Each row was made from one path, in order. Every step used is in the known rows, and no mark comes twice. Write each row's path.
Known rows
sovir lofe pumu rosilu: [-169 -218 -156  602 -138  300  -15  238  -62  263   47  193 -124  194
  198  -53   93   24  -92 -383 -130   65   56   17   -5  191 -232  263
  540 -112  -97  216   24  221  127   78  248 -160  -61   79   42  -91
  387  -68  -64  -52 -226   69   43 -140]
pumu fozu dolifak lofe: [-446  132 -187    1   89 -148   50 -108  -16  226  335  -60  -25 -128
 -104  133  -90  111  218   29 -103  231   63 -354  -64 -166 -169  498
   19  -75 -198  -71  -25 -222 -146 -111    6 -215   93  -47  105  471
   80   41  129 -223    5  -30  -62   18]
dolifak bekim fozu lofe pumu: [ 182  134 -134  312 -106 -121 -256  -12  130   64  130 -224    8   87
  -53 -120  -28   85 -141 -291  -95  340 -264    2 -124   15 -153  237
  -81 -165 -192   41 -187  105   56  -73 -216 -102    9  -10  -55  471
 -206 -191  -76  201 -247 -101  -99  298]
lipo lofe pumu sopoz sovir dolifak bekim rosilu tazor: [-107  266 -212  327  -97 -202 -115   73  123 -120  -63  -16 -313  -52
  -46   16 -178  140   55 -357  -88  180   91  131  -82  405 -204  184
   19 -428 -199  307  117 -320   13   12  340   24  264  110  -30  -45
   19 -152   65  -21 -224 -174   34   11]
rosilu tazor sovir dolifak lofe pumu sopoz visi: [-386  267 -228  659 -122  114 -119  242 -109  228  -24  -59 -325  -25
   35   40  -25  189  -57 -298 -344  310  269  -78 -119  311 -535  412
 -215 -191    5  133  187   87   22  107  402  -36  521  -45 -221 -379
  115 -175  271  -23  103   67   63 -339]
pumu rosilu bekim fozu sopoz tazor sovir dolifak lofe: [ -90   18 -125  237  -21  173  -89  109    2  184  171   51 -401   82
  269  195  202  132  163 -157 -309  312  266 -100  264  298 -426  432
 -246  174  -56   92  128 -178  164   53  471  -74  105  174  277  596
  -61  -45  157  217   39   80   36 -167]
fozu sopoz lofe sovir dolifak bekim rosilu tazor: [-355  264 -359  359  109 -476  -13  338  -19 -212  134 -252 -215  549
   21   23  249  238  190 -156 -273  104   72  -24  -62  207 -283  523
   77  -65 -237  550 -128 -330   96 -110  574  112  320  245 -159  107
  -75 -474  -88  183 -235  189  -20  -31]
fozu dolifak lofe pumu bekim rosilu tazor: [-433  151 -199  598 -100  -60 -121  281  -24  254  389 -142 -425   39
  -96  -71  -56  170  356 -296 -176  421  124 -305 -205  -94 -343  498
  -41 -350 -180  285   32  218  210 -106  148  -48  270  -55 -176  388
   72  146  130    3   44 -105  -26  -85]
visi sopoz tazor rosilu bekim fozu dolifak lofe: [ 409   73  147  177  -15  245   23  238  -14  152  150 -106 -198  206
   -2   74  159  159 -391   52  -92  392  -42 -360  123   24 -531   80
 -182 -336  -76   84    5  104   18   44  102  550  -15  197  143  667
 -155  -71 -187  -27  177 -147 -160 -263]
dolifak lofe sovir sopoz: [-245  -93 -447  448 -131   94   73  395  113  155  203 -292 -273  324
  -29   65   54  181   35 -452  -50   71  136   87 -296 -119   27  168
  250   91 -108   21  -13 -131   94  -96  230  -35  116  -79   23  184
  234 -312 -104 -238 -181  287   24  -72]
pumu fozu dolifak bekim rosilu: [-329  240  -69  -57   28 -438  -34 -119   45   98  238  -86  102  -86
 -184  132  -82   94  256   21 -214  219 -101 -236  -14  -49 -134  582
  -96   44 -280  -14 -139 -196 -170 -168   46 -160   13   55   41  593
 -140   19  229   -6  -66 -149 -112  161]
tazor sopoz sovir lofe: [-164  157 -139  202 -165    5 -123  268  -83   12  154  206  -93  361
  161   -5   38  187 -111  117 -120  103   -5   22  175  385 -383   89
  205  125  129   83 -151 -237 -221  228  181  377  -58   32  -10  -33
   12 -240 -296  -54  -59  161   60 -167]
lofe sovir dolifak bekim: [-226   56 -253  307 -155  -75   48   12  183   22  197 -391 -144  292
  -27    9  148  216   97 -337 -208  143  167  -37 -226  118  -29  278
  198   51 -197   93 -139  -44 -102 -276  409 -238   29   36  -44  258
  180 -331  -60   35 -292  281  130  -88]
tazor visi lipo lofe sovir: [  96 -188   79  241 -252  100   29  -14 -156 -212 -108  108 -172 -132
  135 -171 -213  172 -284  -56  -49  182   50   24   88  174 -126  -70
  136 -394  -11  -35  -19  -63   48  -73 -152 -235  187  232  123 -318
  102   85 -244 -141  -77  120 -234   66]
dolifak bekim fozu rosilu tazor visi sopoz lofe sovir: [ -40    7   -1  318  -77 -172 -278   87  110 -113  -27 -150  -52  351
  -87 -199  142  154 -488 -382 -262  340 -234   70  -84  131 -390  363
 -164 -155 -203  170 -213   33   45 -318  -95  307  154  344  110  307
 -153 -316   17  358  -87  -73 -187  117]
sovir lofe pumu rosilu bekim: [ -42 -278 -241  592 -188  314  -41  153   23  262   80  197  -46  185
  220  -13  100   42  -51 -453 -169   65  156   35   36  276 -155  185
  479   -8  -42  187   94  170  141   30  373 -124  -82  174  121  109
  264 -104  -91    5 -262   90   14 -187]
fozu rosilu tazor visi lipo sovir: [-264  -62   83  376  -75 -151 -139  362 -171  -61 -106  246   16  -79
   88 -239 -128   26   31 -161 -239  165   36 -111  -40  132 -279  337
 -105 -225  112  238  125   75  187 -308 -205  182  407  407  -36 -137
 -135  297  229  203  188 -110 -137  -21]
rosilu bekim fozu dolifak: [  81   -1 -122  175    7   -8 -207 -179  140  -12  287  -86  -65   97
   93   53   58  132  109  -64 -162  317  238 -156  287   78   31  -84
 -293  148 -150   44  224  -97   44 -137   48  121 -134  114  327  856
 -309   50  -60  209   70  -85 -178   64]
lipo sovir lofe pumu: [-231  -62 -267  592   -7  -61  112  246   47  -32   42  135  -35  165
  173 -122  -50   92  -14 -243 -196   64   68 -144  107  176  -82   98
  448  -33   34  172  255  -36 -177 -173   80  -75   -8  125   37  -23
  392   23 -178 -158 -252  -42   85 -148]
lofe pumu rosilu tazor: [-141 -195   28  282   -2  387  -78  -22  -12   70 -117  114 -194 -201
  232 -148   28   11  -58 -388 -111   76  197  100  -30  166 -282  299
  242 -381  -85  213  132  359  157  -56   85 -241  138   67 -167 -346
  145   96  220   55  -16  -34  115 -155]
tazor rosilu bekim fozu lofe pumu: [ 352  -25   -7  353  -96  226 -230  110 -165  299  187  -76   10  -79
  210  100  110   94  -18 -426 -124  387  228   49  140  280 -120 -109
 -171  -11   86  110  105   64  437  -12    6  186 -115  132  174  471
 -219   87  -84   87  -65  -18 -243    4]
sovir lofe pumu rosilu tazor bekim: [-263 -210 -157  687 -146  200 -115  362 -113  305   65  231  -79   49
  299  -88  138   88  -91 -364 -274   90  152  -31  -43  295 -372  327
  320 -182  121  201   26  238   75   88  291  -38  128   93  -66 -236
  355   52   69  -40 -138  142   36 -171]
lipo sopoz sovir lofe pumu fozu bekim: [ -72  170 -129  282  -68 -206   19  228   93 -108  245  198  339   47
  -46   55  127  170  128  144 -137  198  208 -108  185  250  -88  245
  294   63 -308  262   65 -492 -407   54   99   44   30  151   73  157
   42 -151 -379 -241 -232  -40   85  -28]
lipo lofe sovir dolifak bekim fozu: [-194  135 -222  254  -24 -218  -21  -37  159 -137    9 -242 -392  175
   39    7  -59  262 -121 -341  -77  291   90   29  -89  240  -27   48
  -60 -235  -87  107   84 -251 -149 -146  277 -206  -62   94  217  391
  177 -182  -43  -19 -272  167   81  133]
tazor rosilu bekim fozu lofe: [ 302   20    4  264  -56   52 -219   87 -182  279  207  -60   26  -57
  139  128  101   64   37 -245 -143  334  188   44  202  267  -75  -88
 -278  113  183   30  155  -60  420   -9   47  258 -105  154  241  639
 -277  128  -25  108   12   14 -271    8]
sovir sopoz lofe pumu bekim fozu: [-223   18 -183  446  -13  115  -44  307   22  -56  119  -88   28  386
  125  327  161  107 -342 -129 -185  -18   21  200  144   74  -92  376
  321  161 -313  275  110 -228  -53  122  195  211 -104    6  -25  -95
   18 -311 -167 -158 -188  135 -230    0]
rosilu bekim fozu sopoz visi lipo tazor sovir lofe pumu: [ 348  -43 -341  460 -119  234 -139  108  -31  -56   -4   34   69  274
  245  158   25  308 -178 -229 -226  447  174 -109  259  368 -247    6
 -106   89  -60  204  199 -118  -46  118  308   43  -52  291  159  438
 -373 -311 -195  138  -66   28 -105 -111]
lofe sovir dolifak bekim fozu sopoz: [-254  191 -304  296  -72 -130  -26   24  126  -61  215 -416 -268  432
   55   10  234  265  127 -317 -187  330  193 -118 -114  140  -96  298
  104   82 -360  166 -159 -171  -55 -268  344 -192   55   56   44  481
   43 -378  -33  130 -268  291   77   37]
pumu lofe sovir sopoz: [-185   42 -300  242 -168  120  206  -61   65   61 -165 -122 -106  256
  238  109 -177  135  -10    7 -100 -213  191  225 -143 -141   80  154
  349   26 -184  140  122 -355    6   -3  161 -209   28 -125  -21   89
   81 -102  -16 -125 -287   97 -275   10]
lipo tazor visi sopoz: [ 187   62   87  -67  -21  223   18 -207    3 -131  -43  318   86  -60
  128 -194  -97   45 -707  -31 -194   59 -288 -150  -97   34 -363  -35
  285 -285  198 -170  122   32 -145  105  -45   62   41  229  -65  -39
   27  -90  -87 -117   72 -188   23 -215]
tazor visi sopoz lofe sovir dolifak bekim: [ -74   24    8  270 -216  -14   15  -75   20 -130  141  -21  -62  300
   80 -204  190   88 -642  -80 -283   71 -168 -112  -23  214 -462  235
  270 -214 -241  -10 -247  -89  -65 -129  139  159  230  249  103 -173
  235 -387 -405  -30 -256  107 -183 -216]
fozu lofe sovir sopoz visi tazor bekim: [ -94  -42 -389  825   -9 -226   50  312 -143   90  204 -259  209   57
  122  -37  164  193 -101   42 -255 -122   31    7 -219   91 -154  468
 -181   39  101  239   48 -317  -12   46  148  -44   -3 -424 -320 -110
  -23   23 -176 -171 -240  414  -46 -263]
visi sopoz lofe sovir dolifak bekim rosilu tazor: [-216   49 -170  405  -86 -272  -31  146  114 -274  137 -165  -97  495
 -171 -123  228  227 -312 -166 -230   62  -65 -115  -57  280 -463  298
  136 -301 -264  368  -35   34  -57 -158  560  438  211  231   42  141
   19 -388 -217   81 -163   74  -93 -272]
tazor rosilu bekim fozu sopoz sovir dolifak lofe: [ 136  111 -209  149 -113   54 -197  288 -112  265  422 -172 -115  219
  188  265  201  104  292 -246 -137  393  352  -82  206  364 -214   45
 -132  208  -61   92   49 -340  401  -48  302  369  101  291  369  757
 -213 -165 -144   69  -57   92 -136  -69]
sopoz tazor bekim fozu dolifak lofe sovir: [  37  -41   40  341  204   60  -26  342   40  120  242 -276 -235   47
  197  129  255  416  -97   28 -193  355   24 -210  -44 -126 -403  310
 -317 -167  100  246 -188  -75 -243   27   34  124   12 -201 -186  224
  135   75  -98   40   99    6   38  -69]
dolifak lofe pumu fozu rosilu: [-221  -99 -258  175  -92  209  -70  190   38  326  139  -20  -33  -47
  -26   57   -8  127   80 -659   90  266    7 -116 -403  -94 -211  327
  155 -178 -190  119 -229   69  136 -122  -24 -125  173   -1   41   49
  162 -105   61  -80 -174  -49   60   33]
bekim rosilu tazor sopoz lofe pumu dolifak: [-405  138   -1  453   43 -139 -285  153  -86  -41  -43  271 -218  189
  198  -53   -8  270   27 -274 -120  194  -82   80   11  217 -550  268
  166 -279  -43  494    8  175  158  109  230  299  245    8 -197 -149
 -152   33  173  223   64  -53  -40    9]
dolifak lofe pumu bekim rosilu tazor sopoz: [-320   90 -236  446 -274  123 -236  223   10  227  137   48 -387   62
  -49  -36   -4  293   66 -668   -4  428   27  -42 -312  141 -429  323
  100 -227   81  138 -118  313  177   32  289   33  292  -56 -205   79
   42    1  177   57  -54  109   77 -105]
visi bekim fozu dolifak lofe pumu sovir sopoz tazor: [ 212  101  -17  605 -169   99  -81  132  133  220  126 -279 -254  404
  -17  138 -118  305 -209  132 -296  361  -32 -221   86 -367 -359  501
 -100 -315 -350  207 -166 -124  -48  -22 -265   57  -21 -214 -196  407
   34  -49  -27  -14  -25 -134 -173  144]
bekim rosilu tazor sovir lofe pumu fozu: [-454   93 -177  569 -108 -260 -270  385 -128    6   56  211 -104    8
  -14   -1  -87  270  174 -526 -273  291  124  -12  -81  396 -405  282
  -21  -54   11  330  160  321  141   27  387   22  283   92  -71  -60
   26  121  390  126   12 -116  -87   11]
tazor rosilu bekim fozu lofe pumu sopoz visi lipo sovir: [ 394  -43  -44  586  -68  187  -89    2 -229  181   19 -101   34 -125
  148  156   86  160  -13 -196 -163  419  244   43  412  364 -151   71
 -196   -2  -10  163  258 -263  296  -66   34  215  -31  105  173  372
 -295  122 -151   17  -17  -34 -309 -227]
bekim rosilu tazor visi lipo sovir lofe pumu dolifak: [-372  -98  -87  788 -122 -194 -203  197 -117 -105   42  364  -96   52
  221 -213 -213  200  175 -277 -195  239  -24 -111   62  251 -438  294
  498 -345 -118  385  241  246  244 -167   81   13  469  228  -51  -14
   17  285  172  125  -20 -115 -175   18]
visi bekim rosilu tazor sopoz: [  55  157   78  321 -301 -357 -274   92  -30  -62  -15   92 -143  254
 -127 -154 -119  274   29  -52 -191  202   -5   -7  -32   71 -396  158
 -290 -249  162  159 -202  197   87   75  103  316  152  -39 -319   49
 -192  156  219  270   85  -52 -101   35]
rosilu bekim fozu lofe: [ 178  -36 -255  276    9 -100 -254 -229  110  -46  266  -28   81   12
   88  -13   33  136   64 -163  -76  241  116  -43  142  200   46  -85
 -222  122   29   77  248 -112  151  -77   97   87  -50   38  232  803
 -369   55  -81  237  -83    0 -197   54]
lipo sopoz sovir lofe pumu dolifak bekim: [ 154   80  -79  296 -109  -51   65  198  134   39  191  121  254  177
  -50    0  -47   74  138  240 -179  119   -9   20  194   76 -123  303
  404 -103 -436  149 -113 -429 -327    6   39  129   84  179   50   89
  -30 -309 -397 -166 -288  -90   65   14]
sovir dolifak lofe pumu rosilu bekim: [-289  -55 -328  400 -261  261  -88  139  138  344  404  -42 -264  127
  178   70  144   95  220 -539 -133  181  247 -209 -182  165 -281  304
  307  -95 -200   97   17   99  226  -33  511 -170  229   72  176  324
  240 -141 -105   -5 -229  162  147 -197]
visi sopoz sovir lofe pumu: [ 139  -94 -184  256 -172  165   52  148   37 -158  180   54  112  312
    3 -134   63   12 -263   98   11   13   12 -194   56  342 -359    1
  382 -249 -324  181  -39  -54 -150  -15  158  441   43  141  121   12
   98 -306 -424 -177 -204  -67  -37 -347]

Which path is each row?
[-368  180 -148  580  -18 -229 -106  -98   23  -76   61 -108 -251  241
 -168   36  219  234  -99 -290 -364   86   77  234   65  222 -263  474
  147   36 -241  321  -10 -406  139 -111  499  103  335   33  -60 -155
  116 -298   52  139 -104   18 -218 -177] => pumu sopoz lofe sovir dolifak bekim rosilu tazor visi
[-276  291 -130  415 -332 -373 -241  315   31   38  136  -77  -98  367
  -39   40   50  263   65 -138 -242  276 -183 -157  -77  328 -496  524
   28 -110 -105  180 -141  144  -47   77  520  174  336  184 -131  297
 -273 -205    0  252  -57  184   42  -64] => sovir dolifak bekim rosilu tazor sopoz visi lipo
[-233  -34   92  474   63   99 -350   35  -54  -51 -117  149 -141  199
  139 -142  121  180 -509 -322 -211  377 -123  -60  120  159 -510  337
  -91 -293 -306  426   56   23  220 -242 -263  363  220  181  202   44
  -87   46  134  322  102 -192 -233   81] => bekim fozu rosilu tazor visi sopoz lofe pumu sovir
[  55    6 -127  710 -122 -383 -103  183 -115   46 -107  -74   24  334
  -68   -7  -50  234 -135   64 -259  157 -135   74  -15  231 -438  438
 -338  -76  141  282  -48   31  -42  135  300  206  150  -89 -334 -132
   13  -75   89  219  -64  -13  -23 -324] => sopoz visi bekim rosilu tazor sovir lofe
[-474  273 -191  680 -220 -147 -294  441  -96  127  142   69 -445   34
  -91   -1   -2  245  319 -593 -275  356  218  -39 -133  305 -465  250
 -184  -96 -127  314  116  205  354   73  463  115  493  -50  -63  -68
   28   69  351  149  101 -131  -57  -63] => bekim rosilu tazor sovir dolifak lofe pumu sopoz
[-241  -53 -200  488   84   47  102  207   28  343  123  -77 -135  146
  296  258    8  209  234  -22  -75   94  -39  -39 -227 -185 -312  461
  252   -3 -152  195 -170 -343   17  -32  142   57  203 -231 -119  251
   94  -80  147 -151 -108  187   14  -39] => pumu dolifak lofe sovir sopoz tazor bekim rosilu
[ 231 -133 -168  485 -244  349  -38  455  -96  122  270 -164  -55  205
   20  229 -117  321  -17 -191 -277  397  241 -137  154  -35 -154   83
  158 -142  -12   97  276  -30  166   18  169  107  -94  317  165  668
 -288  -89 -211 -231  165   68 -237  -11] => visi lipo tazor rosilu bekim fozu dolifak lofe sovir sopoz
[ -21  212   51  147   99  271 -186    1   28  131 -138  261   17  286
  262   94  -38  253 -564 -240 -256  288 -389   46  -53  -27 -585  328
  200 -201  102  251 -159 -131 -203  206  -58  208 -221  153 -155   96
 -199 -359  -43  119   15 -165  126   71] => lipo tazor sopoz lofe pumu dolifak bekim fozu rosilu
[-374  386 -163  357 -202 -438 -248  232   89   95  143  -78 -148  371
   15   22  119  215    9 -233 -266  234 -220  -97 -166  324 -474  531
  -13   -4  -37  155 -131   78  -65   69  541  180  290  107 -167  319
 -156 -244   92  288 -108  151  142 -104] => sovir dolifak bekim rosilu tazor sopoz visi
[-372  237 -184  577 -173  -94 -128  354  -95  227   36   35  -77  -13
  -19  -24 -217  161  -56 -222 -528  339  190 -189  -77  255 -470  503
 -110 -203   70   49  106  256 -159  -20  192 -165  296  231 -192  -58
   70 -144  326  -74   19  -22  -71  -14] => rosilu tazor sovir lofe pumu fozu dolifak bekim
[-136  224 -157  845  -52   -4 -148  167 -171  140  -97  -28  -50   75
  261   23 -256  143 -218  125 -403  262  104   -9   -2  155 -542  523
 -229 -277  -53  190  205    5  -33  130  -73   36  321 -140 -391 -183
 -172  -84  308  -35   34   62 -165  -98] => rosilu tazor sovir sopoz visi bekim fozu lofe pumu dolifak
[-255  233 -309  907  -79 -194  -91  295 -217  108  112  -57  -47  -84
   85   15  -62  145   29 -177 -279  215  -24   25 -211  348 -357  663
 -128 -126   33  377  169   25  136  133  279  -52  251 -219 -494  -97
 -132   61  156  -16 -193   95 -123 -282] => fozu lofe pumu bekim rosilu tazor sovir sopoz visi
[-277  128  -87  749  -49   58 -127  497 -249  303 -267  119 -106   88
   27    1   39   65  -85 -374 -315  261  107   64 -152  283 -418  473
 -349  -25   27  401   30    6  157    6  147  244  262  104 -183 -377
  -12  -59  365  191  121  -98  -38 -262] => fozu rosilu tazor sovir lofe pumu sopoz visi
[  18 -157 -426  618  -59   35 -157   55  194   59  323 -312  -13  348
   32  122  152  282  -58 -257 -208  233  246  -72  116   14  -70  204
 -241  234 -218  134  300 -183   38 -147  232   70 -153  -84  245  792
 -247 -122 -140   95  -37  192  -83 -137] => rosilu bekim fozu dolifak lofe sovir sopoz visi tazor
[ -18  -68   59  506 -157   93   32  266   13  -78  175   68 -173   11
  114   73  -27  361  -60 -165 -148  320 -122 -247  -42  116 -536  561
  425 -341  -42  312  -18  175  -54  -61  250 -142  351  152 -263  -26
  158  152 -128   36  -85  -57  -34 -215] => sopoz tazor visi lipo sovir dolifak lofe pumu bekim rosilu
[-357   46 -236  567  -36 -104  -72  479    8  -91   92  -13   18  345
   58  257   97  125 -160 -233 -256 -109   28  235   -2  161 -161  498
  342   58 -179  426  192  -97   61  108  430  282  120   89 -217 -213
  -29 -231    3  -99 -153  106 -198  -87] => sovir sopoz lofe pumu bekim rosilu tazor
[ 232  -38  -72  325 -276  388 -150   82  -11  -19   30  202  146  266
  149   88 -277  319 -222   76 -135  367 -167 -128  179  136 -515  211
  550 -338 -112  136  -64   -1 -243  171  -30   51  -68  250  -36  261
 -327 -288 -259  -81   -4  -20  -32   90] => visi lipo tazor sopoz sovir lofe pumu dolifak bekim fozu
[-251   73 -326  771  -95 -243   68  400   10  207  371 -428 -367  461
  -77   10   30  236  202  -48 -246  240   48 -151 -162 -245 -214  520
 -127 -103 -302  278 -120 -210   78  -72  150   89   63 -221 -165  429
  149 -138 -171  -96 -102   57  -59 -185] => fozu dolifak lofe sovir sopoz visi bekim rosilu
